Here are made-up things, facts about them, and rows of numbers that follow some of those facts. Name the thing behind each unnamed row.

Named rows:
kludi: [ 26   4  -5  17   3  40   7  31 -14 -25  18  12  -2 -11  32  20  13 -14
 -50   5 -14 -43  19 -18   4 -12   7]
flaval: [ 24  26 -34 -21 -14  64 -14  42 -26 -17  18  25 -39  11  13  -2  -3 -43
  -3  -7   4  -8  16 -22 -24  -6  -5]
plokol: [ 16  -1  -7  18  -5  12  22  -1 -17 -60  -1  32 -27 -26  29   0   4  -8
   5  10   6  -3   7 -35 -43 -20   0]
gestom: [ -7  14  29   8 -37  28  -9  45 -11 -45  20  52 -37 -15   5  -8 -14   1
 -40 -10   2   5 -27  14  -6  -7  20]
vabe: [ 26  -2  14   6 -16 -16  -7  -8 -32  14   2 -52  38 -18   0  -5 -43  -6
  41  19   5   0  27  37  30 -21 -24]
naflas: [ -5 -27   2 -22  12   5   0 -19 -25  33   9 -21 -10   9  18   1  -5  52
 -24  -6  28  -6 -44 -11  39  22 -27]
noflok: [-24  -8  -5 -13  24  -7  18 -17  11  12  15 -10   6   8   2   3 -29  47
   7 -16 -10   8 -16 -34  57  14 -15]
gostem: [-19 -11   2  -5  14  -7  32 -31  -5  20   7   3 -11  18  14  10 -33  35
  12 -11  11   8 -16 -17  33  31 -14]
mubri: [-24  -7  -3 -15  28 -10  15 -15  16   9  16 -11   5   6   1   1 -31  51
   7 -21 -18   9 -17 -37  59  11 -14]
brustar: [ -7 -12  -8  -7   1  15  18  14  14 -12  -2  10   4   5 -15 -17   8 -16
 -13  -1   3   6 -21  -3  -9 -19  10]
klafinel: [-19  -9  27   4 -27   9  10  29  15 -18   6  33  -4   3 -20 -19 -14  -6
 -31  -4  10  27 -58  29   2 -15  18]
kluplur: [ -6 -13  -8  -6   1  16  17  14  15 -13  -1   8   3   5 -14 -20   8 -13
 -14   1   0   6 -22  -4 -10 -19  10]
plase: [-10 -10  15  24  13 -66 -17 -47  34  34 -47   9  19   0 -14  19  30 -10
  42   2  15  27  -1  -8 -37   6  -7]
drebresko: [  7  29  11  33  38 -13 -22 -32  10  23 -32  -8  51   4 -26  41  14 -32
  -5  13 -13 -41  46  34  -7   2  17]
davu: [  5  22  10  18  28 -26 -38 -44   3   5 -41   7  20 -16 -29  13  14 -13
  23   6  17  -7   8  24 -41 -16   9]
droru: [ 11  14 -55 -18 -21  30  -2  45  15   2  23  32 -48  32  15   6  31 -47
  -6 -19 -14  24 -12 -33 -37  22  -7]
dostel: [ -2  -4 -28   6 -16  -6  10  32  28 -28  15  22 -29   3  16   2  41  -8
 -26  -2 -32  18 -17 -34 -22  12   5]

Facts:
γ: uses; ω: belongs to class
benik -γ-> tabro; bonok -γ-> rosi; bragok -γ-> klibom; brakal -γ-> davu; braker -γ-> plagriso
brarun -γ-> kluplur; bripul -γ-> talo; broplolu -γ-> patrir; broste -γ-> saklu; bruplun -γ-> benik
brustar -γ-> stazo; davu -γ-> gostem; deflor -γ-> deki; deki -γ-> valoren; deplutre -γ-> vudrer
destum -γ-> skuvor; dizol -γ-> fliba; dostel -γ-> plapen; drebresko -γ-> kudru; dreka -γ-> klafinel
drezu -γ-> femupla; drigu -γ-> sanibre; droru -γ-> flaval; drozu -γ-> papul; drusak -γ-> siskabol
dufla -γ-> vego; fegezem -γ-> braker; fekli -γ-> flakik; femupla -γ-> timos; fistos -γ-> deflor
fladel -γ-> drusak; flakik -γ-> zaflem; flaval -γ-> drozu; fliba -γ-> gruno; fliplu -γ-> navasis
flupar -γ-> roku; fluzudris -γ-> noflok; fopleluk -γ-> gromu; fuplozul -γ-> naflas; futik -γ-> logun
gatrel -γ-> gravun; geklis -γ-> brarun; gestom -γ-> pasto; gobri -γ-> moklan; gostem -γ-> plobri
gravun -γ-> liplem; gremu -γ-> fuplozul; gripas -γ-> zedrun; grogibral -γ-> stiskir; gromu -γ-> stuter
grudas -γ-> todor; gruno -γ-> broste; keste -γ-> stesu; kidrolu -γ-> fopleluk; kirol -γ-> vifel
klafinel -γ-> linun; klasku -γ-> tutrok; klatrok -γ-> poskis; klibom -γ-> tebosil; klistas -γ-> drebresko
klomas -γ-> teski; klosak -γ-> tripun; kludi -γ-> vodrugus; koflar -γ-> romudro; kudru -γ-> zoseger
lagrok -γ-> grudas; linun -γ-> gestom; liplem -γ-> brustar; logun -γ-> steste; lufestir -γ-> bripul
maklokis -γ-> plokol; moklan -γ-> notram; mubri -γ-> destum; mutrobuk -γ-> gremu; naflas -γ-> koflar
navasis -γ-> drezu; noflok -γ-> fliplu; notram -γ-> fegezem; papul -γ-> tugipos; pasto -γ-> tuklasto
patrir -γ-> futik; plagriso -γ-> steflan; plapen -γ-> fluzudris; plase -γ-> maklokis; platul -γ-> fistos
pletror -γ-> rarok; pligul -γ-> droru; plistas -γ-> trisin; plobri -γ-> dabel; plokol -γ-> terum
poskis -γ-> lufestir; rarok -γ-> kirol; redar -γ-> lagrok; roku -γ-> dizol; romudro -γ-> deplutre
rosi -γ-> vabe; sagedrul -γ-> sifam; sanibre -γ-> gatrel; satrodre -γ-> sede; sede -γ-> plase
sifam -γ-> klosak; siskabol -γ-> dreka; skastok -γ-> pligul; skeplum -γ-> vema; skubris -γ-> klatrok
skuvor -γ-> klasku; sotres -γ-> bragok; stamam -γ-> bonok; steflan -γ-> roto; steste -γ-> brakal
stesu -γ-> broplolu; stiskir -γ-> pletror; stivasken -γ-> gripas; stuter -γ-> skastok; tabro -γ-> kidrolu
talo -γ-> klistas; teni -γ-> sotres; terum -γ-> vobufi; teski -γ-> flupar; timos -γ-> dufla
todor -γ-> fladel; trifeska -γ-> klomas; tripun -γ-> kludi; trisin -γ-> mubri; tugipos -γ-> sano
tuklasto -γ-> teni; vabe -γ-> fekli; valoren -γ-> satrodre; vego -γ-> plistas; vema -γ-> trifeska
vifel -γ-> skeplum; vobufi -γ-> keste; vodrugus -γ-> zosul; vudrer -γ-> grogibral; zaflem -γ-> redar
zedrun -γ-> mutrobuk; zoseger -γ-> sagedrul; zosul -γ-> stivasken; benik -ω-> g; bonok -ω-> c
bragok -ω-> a; brakal -ω-> f; braker -ω-> d; brarun -ω-> f; bripul -ω-> c
broplolu -ω-> g; broste -ω-> b; bruplun -ω-> b; brustar -ω-> d; dabel -ω-> e
davu -ω-> f; deflor -ω-> b; deki -ω-> e; deplutre -ω-> c; destum -ω-> g
dizol -ω-> c; dostel -ω-> g; drebresko -ω-> f; dreka -ω-> a; drezu -ω-> d
drigu -ω-> c; droru -ω-> g; drozu -ω-> c; drusak -ω-> g; dufla -ω-> e
fegezem -ω-> f; fekli -ω-> b; femupla -ω-> a; fistos -ω-> c; fladel -ω-> c
flakik -ω-> a; flaval -ω-> a; fliba -ω-> c; fliplu -ω-> f; flupar -ω-> b
fluzudris -ω-> c; fopleluk -ω-> b; fuplozul -ω-> g; futik -ω-> b; gatrel -ω-> a
geklis -ω-> g; gestom -ω-> a; gobri -ω-> b; gostem -ω-> c; gravun -ω-> a
gremu -ω-> b; gripas -ω-> a; grogibral -ω-> d; gromu -ω-> f; grudas -ω-> g
gruno -ω-> e; keste -ω-> a; kidrolu -ω-> d; kirol -ω-> a; klafinel -ω-> d
klasku -ω-> b; klatrok -ω-> g; klibom -ω-> a; klistas -ω-> c; klomas -ω-> b
klosak -ω-> b; kludi -ω-> a; kluplur -ω-> d; koflar -ω-> e; kudru -ω-> d
lagrok -ω-> c; linun -ω-> d; liplem -ω-> c; logun -ω-> a; lufestir -ω-> c
maklokis -ω-> c; melum -ω-> e; moklan -ω-> d; mubri -ω-> c; mutrobuk -ω-> b
naflas -ω-> c; navasis -ω-> f; noflok -ω-> c; notram -ω-> f; papul -ω-> e
pasto -ω-> b; patrir -ω-> b; pidri -ω-> c; plagriso -ω-> g; plapen -ω-> e
plase -ω-> e; platul -ω-> b; pletror -ω-> b; pligul -ω-> a; plistas -ω-> c
plobri -ω-> a; plokol -ω-> a; poskis -ω-> e; rarok -ω-> a; redar -ω-> f
roku -ω-> e; romudro -ω-> c; rosi -ω-> e; roto -ω-> a; sagedrul -ω-> g
saklu -ω-> b; sanibre -ω-> c; sano -ω-> b; satrodre -ω-> a; sede -ω-> a
sifam -ω-> c; siskabol -ω-> d; skamer -ω-> a; skastok -ω-> c; skeplum -ω-> b
skubris -ω-> f; skuvor -ω-> a; sotres -ω-> a; stamam -ω-> g; stazo -ω-> e
steflan -ω-> d; steste -ω-> b; stesu -ω-> g; stiskir -ω-> a; stivasken -ω-> d
stuter -ω-> b; tabro -ω-> f; talo -ω-> g; tebosil -ω-> b; telitas -ω-> f
teni -ω-> a; terum -ω-> c; teski -ω-> d; timos -ω-> d; todor -ω-> a
trifeska -ω-> b; tripun -ω-> a; trisin -ω-> f; tugipos -ω-> d; tuklasto -ω-> f
tutrok -ω-> a; vabe -ω-> b; valoren -ω-> a; vego -ω-> g; vema -ω-> c
vifel -ω-> b; vobufi -ω-> a; vodrugus -ω-> a; vudrer -ω-> d; zaflem -ω-> c
zedrun -ω-> g; zoseger -ω-> d; zosul -ω-> c; zutren -ω-> g

Which thing is each row?
No name comes twice in this set of rows, the named rows included.
[ 12  33  -6   1  23   3 -55 -23  -7  27 -31  -1  14   5 -36  14  12 -35
  21   3  16  -8  14  26 -32 -11   1] | tabro
[ 13 -20 -26  -5 -15   2 -11  33  10 -15  13   9 -31  -8  27  -1  63   7
 -55  -2  -8   6 -49 -29 -26   5  -6] | fuplozul
[ -3   2 -26  22  -7  -2  35  28  34 -16  17  23 -11  19  24  30  36 -26
 -37   1 -50  -4  13 -25  -6  28  18] | talo
[-18  -7   3  10  24   4  49 -23   2  33  12  -9  17  35  20  35 -33  20
 -13  -5 -18 -21  22  -6  62  46  -4] | klistas
[ -3 -19   5  -2  25   7  21 -19 -11  38  13 -14  10  20  28  27 -20  36
 -30 -10   8 -21 -17 -11  57  30 -18] | zosul
[-12   1 -35  -3   5 -17  -2  41  56 -43  23  17 -14 -14   3  -6  42  13
 -18 -19 -59  23 -24 -64  -2 -14   6] | vego
[-25  -6  -5 -15  32 -11  12 -13  21   8  18 -12   8   1  -3  -2 -29  56
  11 -22 -22   9 -17 -44  65   4 -13] | plistas
[ -2  -5 -18 -16  -1  28  13  20  10  -3   0  13  -3  17 -15 -17   6 -27
  -8  -4   8   9 -20  -3 -16 -14   7] | tugipos
[ -2   8 -29 -35   7  37   9  -4 -21  53  16   4 -26  50  10  12 -43  -2
  22 -25  20  10  -7 -16  29  42 -30] | skastok
[-25  -1  14   6   3 -46 -26 -22  39  46 -37  -4  18  22 -37   8  36 -11
  23   4   3  18  18  15 -16  22  10] | gruno
[-31  -1  11   2   0 -46 -20 -27  37  45 -40  -9  14  29 -43  -1  44  -8
  23  13  -1  15  31  23 -20  31  19] | roku
[ 12   4  28  -8 -10 -16  -8 -14 -15  26   3 -25  21 -12   3 -10 -40   7
  35 -19  15 -10  17  43  11 -10  -1] | tebosil
[ 26   1  -4  11   3  41   5  31 -17 -25  18  10  -4 -14  32  16  15 -12
 -51   5  -9 -40  12 -16   2 -13   5] | vodrugus
[-10   2 -20 -27  10  25  14 -11 -15  44  16   1 -20  40   9  10 -38   9
  15 -20  15   8  -8 -14  35  39 -23] | drozu
[-21  -9  -3 -12  21  -5  21 -18   4  16  14  -9   2  12   5   5 -29  45
   7 -14  -9   6 -15 -27  54  20 -17] | fluzudris

Now the same things, written a new way:
Some rows with their names:
fistos: [ 12 -23  -4 -27  17  -8 -32   7  14 -15 -34  20 -12  14 -44  13 -11  18
   6 -14   3   5  35 -29 -17 -18   6  38  -3 -13   9  27   8  36   8 -18
  18  40  -5 -32 -25   8 -22  22  18  -7  10  -7   8 -35 -38  33]
platul: [-24  17  19  23 -14   8   8  -3 -17   7  23   2  15 -24 -18  12 -22 -20
 -12  25 -12  11  -1  14   7   2   2  -6 -11   0   6  18 -21  11  -6  -5
   9  -1  -7   9  18  21  -6   8   2  14   5 -10  -3  12   1   8]
stivasken: [ 11  -3   1  -7 -45 -31  44   5 -28  18 -11   3  -7  -7  20  -5  27  -3
  -1  27  10  -4 -19 -25   2  34  29 -62  46  -9 -20 -33 -21  20  -9  -7
 -41 -80 -13  30  18 -19   3 -19  10   3 -37  55 -37  21  13 -37]
droru: [-17  -9  -6  31  -3  47 -20   9  -1  -8 -11  24   0   1 -29  11  28 -30
  18  -4  -4   8  24  13  20  -7  -2  13 -14   2  34 -24  10 -23   6  18
  23  31 -31  -7   8  12  -8  17 -21 -12  25 -25   5  28 -14  28]
dreka: [  9  30 -13   5  20  -3  17   9   6  20  14 -33  10  -2  31 -25 -13  26
  -8   2 -23  -3 -17  41  27   7 -10   0  -4   2 -29 -21   3 -54 -26  26
  10 -25  13  -6   8 -28   1 -23 -41 -26   4  -5  18   9  38 -17]
timos: [ -3  -9   3   2 -33 -40  20   6 -23  17  34 -11 -21 -17  59  24   6 -13
  34  -8  25   5 -29  15 -35  49  19 -38  34   1   8  -4 -27  47   4 -14
 -40 -63  -6  39   8 -37  21 -22 -28  18 -44  55 -37  27  14 -56]
dufla: [  5   2 -21 -11  14 -29 -33  -7  29  -3   8  -4  -8   4  52  28  -5 -11
   3 -22 -10  -3  -5   6 -25  -9 -29   1 -24  26  14  22   7 -16   0 -13
 -12  15  30  -2 -33 -16  27  12 -14  11   2   7 -15 -12   2 -10]
gruno: [  3   1   5 -21  18   6   4 -24   9 -11   7 -18   9  28  25  -3  -1  16
   4 -20  14 -24 -29  -3  -6 -22 -30   5  -8  13  -5  -1  23 -25  37   7
 -10  32  22   3 -10   3  19 -13  19   8  10 -28  26 -24   6  -4]
noflok: [ 12 -32 -17 -15  25 -17 -55  16  34 -26 -18  26 -31   0 -11  12  -7 -10
  11 -37   8   6  30 -27 -36 -18   3  49 -13   2  21  30   8  38   1 -24
   7  36   4 -25 -32   1   3  31   5   2  -5   5  -5 -25 -30  21]
grogibral: [  8  -4  22 -15 -31 -28  44   4 -43  32   8   0  -4  -7  39  10  28  -6
  -1   7  40   6 -45 -18  12  24  17 -41  53 -21 -14 -47   0  35  18 -10
 -39 -77 -15  36  34 -19   3 -37  18  11 -27  42 -25  16  14 -28]
patrir: [-28  21  26  12 -11   3  12  -5 -27  16  22   1  30 -23 -28  27 -29 -10
 -11  33 -22  21  -1  17   4   3   6 -15  -8  -4   5  30 -25  23  -7  -9
  21  -4  -7   2  18  22 -14   8  -2  16  17  -8   2   0  -5   3]
gobri: [-20  12  14  29 -14  14   8  -1 -12  -3  25   4   6 -23 -12  -1 -19 -27
 -10  17  -5   3  -5  14   6   1   2   0 -11   5   9   7 -20   5   0   1
   2   2  -8  11  21  21   1   8   4  12  -4 -11  -3  20   8   9]
stuter: [-25   8   6  34 -32  36  12  13 -18   5  15  16 -12  -3 -14  23   8 -39
  11  17  -1   5   1  11  21   8  -3 -16 -15   7  26 -26 -14 -13  18  12
   0  12 -44   9  28  16   2  10 -16   2  12 -12  -6  50  -6  28]
kludi: [ -1  17 -15   0  -1  14  11 -15  18   8  -6 -16  21   7  22 -36  37  10
 -25  21 -30   3   1   6   9   6  -2 -53  -7  18 -24 -12   9 -59 -43  11
  -7 -33  25   5 -11  -4  20  -5  -3  -4   0   2  -8   6  24 -38]
fekli: [ -4  23   7  46 -19   6   5 -24 -17  15  22   1 -10 -23  -4  -8 -27  -6
 -29  23   7  -7  17  41  26  15  -9  32  -8 -13   0  20 -23   0 -13  10
 -10   4  -6  30  13   3 -27  -2  14   4 -23 -20 -20  25  11  40]
klibom: [ -2  23 -10  -5  20   0  17  21   8  11  15 -30  20  -1  28 -20  -6  13
   2  -1 -29   4 -29  23  16  -1  -4 -20  -6  12 -24 -26   6 -51 -19  18
  16 -28  11 -16  12 -16  18 -16 -46 -19  15   2  27   7  34 -36]
bripul: [ 15 -34 -15 -14  10   7 -26   2  37 -56 -40  16 -18  18 -55 -37  -2  15
  12 -15  -3 -24  42 -47 -32 -18  16  28  -8   8   1  30  -2  13   6  -6
   6  47   3 -26 -33  21   0  29  28  -8 -16  -9  15 -30 -29  13]

Which thing is each row?
No name comes twice in this set of rows, the named rows included.
[ -3  -9  36 -11 -26  -2  57 -11 -48   9  37 -23  -1   9  37  -7  17  11
  33 -11  56 -15 -60   0 -11  29  15 -30  53 -16  -9 -33  -1  41  47   3
 -40 -46 -14  46  35 -13  16 -52  13  21 -34  14   8  13  19 -49] | teski
[ 11  32 -12  13  10   4  15 -17   2  29  16 -35   4   4  39 -23  -3  37
 -19   6 -10  -4   0  57  31  20 -19   6  -3  -6 -24  -8   6 -52 -30  28
  -3 -20  16  10  -1 -31 -10 -28 -26 -21  -8 -13   0  15  34  -4] | todor
[  8   2 -17 -13   3  -3   1 -21  25 -24 -16 -15   5  27   3 -18  -1  20
   1   3 -19 -33   3 -11 -13  -9 -18 -20 -16  26  -9  18  -1 -43   8  11
 -12  26  24  -1 -28   2  20   6   9  -1  -2 -12  10 -16   2  -9] | poskis
[-15  -6  -4  30  19  14 -38   0  12 -13   5  15  13 -31  -9  -1   2 -33
   0 -11 -10  14  18  19  -7 -12   3  30 -16   4  23  19   6   1 -20  -5
  27  17  10  -2  -4  13   0  20 -10   4   8 -14  -3  -2   1  -1] | dostel
[ -7  21   9  25   5 -13  13  42  -7 -10  19  -2   7 -41 -24 -15 -57 -30
  -8  14 -26  -2 -25   4  21 -13  12  20  -9   5 -10  -9 -30  -8  -4   6
  22 -13 -14 -14  40  14   0   9 -24 -12   2   1  22  16  25  11] | pasto
[-17  -9  -7  32  22   8 -47   3  17 -15  12  16   9 -37   0   4   0 -42
   2 -19 -10  18  17  22 -14 -12   1  31 -20   8  30  23   6   6 -22  -8
  24  14  14  -2  -7  11   8  24 -17   7   5 -10  -9  -3   2  -7] | destum
[ 35   1  -8   1 -17 -31   7 -13 -10   5 -13  -2 -40   8  -1   1 -33  28
  -6   1  26 -26  16   2   8  18  -9  38  14 -23 -11  13 -15  22  12   1
 -29  15  -4  16  -7 -20 -35 -11  17  -9 -28  16 -23   1  -8  44] | redar
[  7   4 -17 -14  12 -23 -22 -10  25  -1  -1  -6  -4  10  37  22  -5   0
  -1 -15  -9  -9  -5   3 -15 -11 -28  -1 -19  20   6  15   8 -25   4  -5
  -9  17  24  -4 -26 -13  19   8  -6   5   6   2  -7 -13   2  -1] | plapen
[-23   7  35  20   0  24  14  -6 -19  -1  36   5  15 -24   3  -9  -7 -34
 -19   2  22   3 -36  -1  12 -19  -4  11  -3  -4   5 -10   8  14  21  -3
   0  -1  -3  19  36  35  11  -8  32  26   3 -26  15   6  13   6] | skeplum
[ 10  29 -12  18   2  11  12 -38  -1  38  16 -32  -1  10  45 -17  10  43
 -22  10   0  -4  12  65  28  28 -24   4  -4  -8 -18   1   9 -47 -33  26
 -12 -14  19  25 -10 -34 -15 -29 -14 -12 -14 -19 -13  16  28   1] | flakik
[ 20 -34 -20 -17   9   0 -31   8  40 -50 -52  26 -17  14 -55 -35   6   5
  -4  -6  -9 -18  44 -59 -24 -23  17  21  -6   6  -4  22   0   9  -6 -11
   5  34   5 -29 -33  20  -1  36  37  -9 -12  -1   3 -30 -30  20] | sifam
[  4  13  -6 -27   8 -15  -3 -19   3  13 -11 -12  16  23   7  31 -10  29
  -5   9 -18  -3   1   5  -1  -9 -24 -14 -11   9  -4  21   4 -19   7  -2
   3  19  19  -9 -24  -9  -4   0   2   0  23  -7   4 -25  -9   6] | deki
[ -2  -6   6   0 -50  -5  51   9 -43  23   9  -7 -22  17  24  24  29   4
  43   9  30  -7 -23   3   3  48  18 -54  43  -9   5 -47 -22  20  30  11
 -38 -50 -44  32  25 -31   3 -32 -25  -1 -26  38 -20  47   3 -26] | tugipos
[  8   8  -6  42  17  10 -23 -11   3  -3  -7   6   0 -27 -22 -21 -21   1
 -17   1  -4  -5  33  40  28  -5  -5  63  -7 -18   3  14  -1 -15 -22  19
  22  18   6   4   1  -3 -35   5  -2 -20  -7 -27  -2   0  11  37] | grudas

